Below is a small trained network, with its code and all its weights. Each question gives an input and a target symbol and asks what happens when units are switched off, that is, made to give their printed mean instead of their output.

import numpy as np


def w(rows, s, z=0):
    codes = np.array(rows[::2]) - 128.0
    scale = np.full(codes.shape[1], s)
    scale[-1] = z or s
    return codes * scale


def norm(h):
    return h / np.sqrt((h * h).mean(-1, keepdims=True) + 1e-5)


def f(y):
    return np.maximum(y, 0)


def softmax(a):
    e = np.exp(a - a.max(-1, keepdims=True))
    return e / e.sum(-1, keepdims=True)


def log_softmax(a):
    a = a - a.max(-1, keepdims=True)
    return a - np.log(np.exp(a).sum(-1, keepdims=True))


def net(x, mask):
    ids = ['αβδεζηθλξπστφψω'.index(c) for c in x.split()]
    T = len(ids)
    res = E[ids] + P[:T]
    q, k, v = (norm(res) @ M[0].T for M in (Q, K, V))
    z = softmax(np.where(np.tri(T) > 0, q @ k.T / 4**0.5, -1e9)) @ v
    res = res + np.where(mask[0], z, O[0][:, -1]) @ O[0][:, :-1]
    y = f(norm(res) @ A[0][:, :-1].T + A[0][:, -1])
    res = res + np.where(mask[1:17], y, B[0][:, -1]) @ B[0][:, :-1]
    return log_softmax(norm(res)[-1] @ U[:, :-1].T + U[:, -1])


Q, K, V, O, A, B = {}, {}, {}, {}, {}, {}
E = w([
[34,99,147,175,69,106,156,130,148,61],'α',
[95,84,147,122,53,91,145,193,191,196],'β',
[163,102,162,220,75,120,205,98,168,123],'δ',
[72,116,186,50,80,70,96,166,86,122],'ε',
[163,132,135,161,107,133,113,181,175,70],'ζ',
[188,109,39,30,150,251,254,118,101,138],'η',
[54,214,143,121,83,158,139,180,76,126],'θ',
[115,187,134,64,109,96,96,134,190,83],'λ',
[139,165,170,119,150,158,77,196,162,110],'ξ',
[168,119,199,136,122,109,142,220,83,174],'π',
[157,84,174,202,82,197,56,132,95,144],'σ',
[149,133,134,151,60,73,148,54,105,69],'τ',
[168,67,209,119,136,106,50,122,176,117],'φ',
[149,203,180,141,135,150,108,124,82,27],'ψ',
[178,173,240,144,122,123,140,114,68,195],'ω',
],0.0076)
P = w([
[95,92,51,122,219,146,154,52,107,143],'0',
[168,136,113,98,40,194,179,186,142,111],'1',
[144,137,133,125,31,187,156,176,135,107],'2',
[157,135,144,99,34,177,160,168,153,100],'3',
[151,130,156,103,41,186,154,196,151,98],'4',
[149,136,183,92,60,170,169,183,172,71],'5',
[151,115,178,96,58,179,163,189,181,51],'6',
[157,119,196,72,64,193,163,184,175,48],'7',
[133,119,194,52,76,182,166,203,193,43],'8',
[170,114,204,59,73,173,183,196,198,25],'9',
[148,103,212,40,69,163,170,218,212,2],'10',
[146,116,195,44,86,187,157,235,219,5],'11',
],0.0037)
Q[0] = w([
[158,64,52,43,178,195,188,129,108,111],'head 1',
[103,154,78,189,198,91,89,99,104,169],'head 1',
[110,126,92,169,241,84,123,123,177,112],'head 1',
[123,117,53,166,254,93,125,120,123,150],'head 1',
],0.0082)
K[0] = w([
[98,144,90,216,165,150,54,44,208,49],'head 1',
[153,162,225,138,2,101,131,198,159,101],'head 1',
[112,179,254,164,46,69,101,221,140,145],'head 1',
[135,167,250,179,24,98,100,195,161,85],'head 1',
],0.0063)
V[0] = w([
[151,2,137,188,86,104,164,103,147,172],'head 1',
[102,56,100,98,126,111,102,220,230,166],'head 1',
[61,122,87,82,106,61,161,93,115,174],'head 1',
[127,150,86,141,54,108,135,95,186,20],'head 1',
],0.0072)
O[0] = w([
[95,130,80,137,5,207,101,78,200,183,2],'head 1',
[192,232,120,48,60,65,208,127,144,174,146],'head 1',
[208,216,207,195,2,114,60,110,89,111,32],'head 1',
[238,64,64,132,118,148,69,182,73,182,177],'head 1',
],0.0068,0.0045)
A[0] = w([
[142,115,7,106,163,130,147,122,63,215,51],'neuron 1',
[157,112,122,160,112,120,157,94,135,126,86],'neuron 2',
[147,115,164,151,181,89,108,97,120,146,147],'neuron 3',
[174,178,120,142,108,124,105,123,120,149,90],'neuron 4',
[85,125,95,141,175,163,104,96,144,127,80],'neuron 5',
[157,157,77,116,84,148,105,124,154,179,63],'neuron 6',
[119,152,156,143,92,116,109,125,156,123,51],'neuron 7',
[192,139,65,126,120,87,94,110,99,148,145],'neuron 8',
[115,110,84,97,100,186,153,107,137,143,21],'neuron 9',
[156,160,127,132,103,57,134,102,107,110,12],'neuron 10',
[146,131,114,144,143,145,150,132,164,119,133],'neuron 11',
[109,163,113,102,110,119,155,88,183,142,65],'neuron 12',
[150,168,119,125,164,146,100,152,133,150,90],'neuron 13',
[129,116,144,104,164,137,126,129,105,126,93],'neuron 14',
[160,123,90,93,148,182,159,132,119,127,1],'neuron 15',
[134,126,128,81,132,123,121,123,169,118,31],'neuron 16',
],0.015,0.0054)
B[0] = w([
[207,123,72,82,56,240,189,138,143,3,255],'neuron 1',
[110,147,117,74,186,118,133,149,113,106,141],'neuron 2',
[137,184,73,119,117,148,148,42,138,158,177],'neuron 3',
[85,97,86,132,96,50,149,142,148,126,157],'neuron 4',
[128,84,113,136,74,74,194,128,119,171,144],'neuron 5',
[109,132,124,83,174,107,119,35,93,72,180],'neuron 6',
[156,122,117,109,172,112,121,136,152,161,164],'neuron 7',
[89,116,248,120,138,151,165,158,90,182,193],'neuron 8',
[179,134,159,112,174,77,93,151,180,165,178],'neuron 9',
[169,78,66,192,164,176,116,153,167,106,154],'neuron 10',
[137,146,110,92,101,103,115,150,133,101,202],'neuron 11',
[122,138,107,161,147,188,99,174,30,168,145],'neuron 12',
[137,110,189,130,142,151,159,110,166,118,159],'neuron 13',
[150,140,92,143,105,107,127,117,131,108,204],'neuron 14',
[110,146,187,142,107,163,115,136,155,83,210],'neuron 15',
[149,121,113,89,129,132,107,167,136,95,173],'neuron 16',
],0.011,0.0066)
U = w([
[98,70,210,45,75,48,95,85,46,110,64],'α',
[141,223,88,118,29,97,139,88,105,180,254],'β',
[153,72,100,72,134,101,45,20,190,146,144],'δ',
[180,168,89,214,79,47,95,176,191,113,194],'ε',
[173,98,91,81,57,239,213,136,116,88,117],'ζ',
[118,168,235,137,191,149,90,131,222,138,101],'η',
[141,219,165,196,152,109,90,64,41,22,57],'θ',
[222,118,201,170,148,87,188,200,45,186,88],'λ',
[99,188,108,70,235,46,238,127,138,110,54],'ξ',
[17,219,119,162,125,207,148,178,116,161,184],'π',
[95,62,90,103,118,129,168,187,208,250,134],'σ',
[123,64,143,202,73,177,31,126,62,142,212],'τ',
[165,172,82,66,206,160,36,190,56,189,105],'φ',
[137,25,57,193,231,127,122,138,96,105,112],'ψ',
[2,91,140,191,72,118,179,64,185,89,156],'ω',
],0.0066,0.003)

Each question gives the input, a string of symbols that net reads in full, and the target symbol t.
The units are the heads (4 rows each of Q, K, V and O) and the neurons (one row each of A and B). Each row of codes is followed by its name. A weight is (code - 128) times the scale printed after its matrix; where a second scale follows, it is the last column's (O, A, B and U).
mask holds one flag per unit, heads first, then neurons. A switched-off unit (its flag False) gives its mean, the last column of its rows in O or B, instead of its output. The means were averaged over made-up inputs and are rounded, as every weight is.
A unit's drop is (log p(t) with every unit on - log p(t) with that unit switched off) / (log p(t) with every unit on - log p(t) with every unit switched off).
The circuit of an input: a set's keep is (log p(t) with only the set's units on - log p(t) with every unit switched off) / (log p(t) with every unit on - log p(t) with every unit switched off). Starting from the 12 units with the biggest drops (on a tie, the unit counted first), units are removed one at a time, each time the one whose removal leaves the highest keep (on an exact tie, the one counted first), for as long as the keep stays at least 0.8.
units of the circuit, in order: the units of the circuit, biggest drop first
top k neurons: the k neurons with the biggest drops, biggest first
drop of u: that unit's drop, to one decimal
input ψ δ τ θ ζ ψ ζ ξ, target ψ: units of the circuit, in order -> (head 1)
input θ η π, target λ: top 3 neurons -> (neuron 1; neuron 15; neuron 11)
input η ε η, target η: units of the circuit, in order -> (head 1; neuron 9; neuron 15)
input η ζ ζ ζ ζ ζ, target ε: units of the circuit, in order -> (neuron 8; neuron 1; neuron 6)
input ψ ε ψ η ζ δ, target ξ: units of the circuit, in order -> (neuron 2; neuron 1)
input π ψ ψ ξ ζ ζ, target π: top 2 neurons -> (neuron 12; neuron 1)
input η ξ φ ζ ζ ζ ξ ζ η, target η: units of the circuit, in order -> (head 1; neuron 9; neuron 1)
input σ ε ξ ω θ, target σ: units of the circuit, in order -> (head 1; neuron 5; neuron 9)
input η ε ε ζ ε ζ σ ζ ζ ξ τ φ, target δ: top 2 neurons -> (neuron 1; neuron 8)
input η ζ ζ ζ, target ε: top 2 neurons -> (neuron 1; neuron 8)
input λ ζ δ π, target λ: units of the circuit, in order -> (head 1; neuron 8)
input η λ ζ ψ ψ φ ξ θ, target π: units of the circuit, in order -> (neuron 1; head 1; neuron 6)
input η ξ ξ ζ ξ τ, target ψ: units of the circuit, in order -> (neuron 10; neuron 1)
input ψ ζ θ ψ φ, target ψ: units of the circuit, in order -> (head 1)
input δ ζ ξ ξ ω θ, target δ: units of the circuit, in order -> (head 1; neuron 6; neuron 9)
input ζ η β δ λ, target φ: units of the circuit, in order -> (head 1; neuron 1; neuron 12)
input ε ε ζ η ε φ σ π ζ α, target ω: top 3 neurons -> (neuron 1; neuron 9; neuron 16)
input λ λ ξ ξ π ξ ε τ ξ ζ ε λ, target λ: top 2 neurons -> (neuron 8; neuron 1)
input ψ λ λ ζ α, target ψ: drop of head 1 -> 0.6
input λ τ λ ζ ζ, target λ: drop of head 1 -> 0.8
input δ ε ζ ψ π ε ζ δ ξ, target δ: drop of neuron 9 -> 0.1
input δ σ ζ ζ φ ζ ξ λ φ, target δ: top neuron -> (neuron 6)
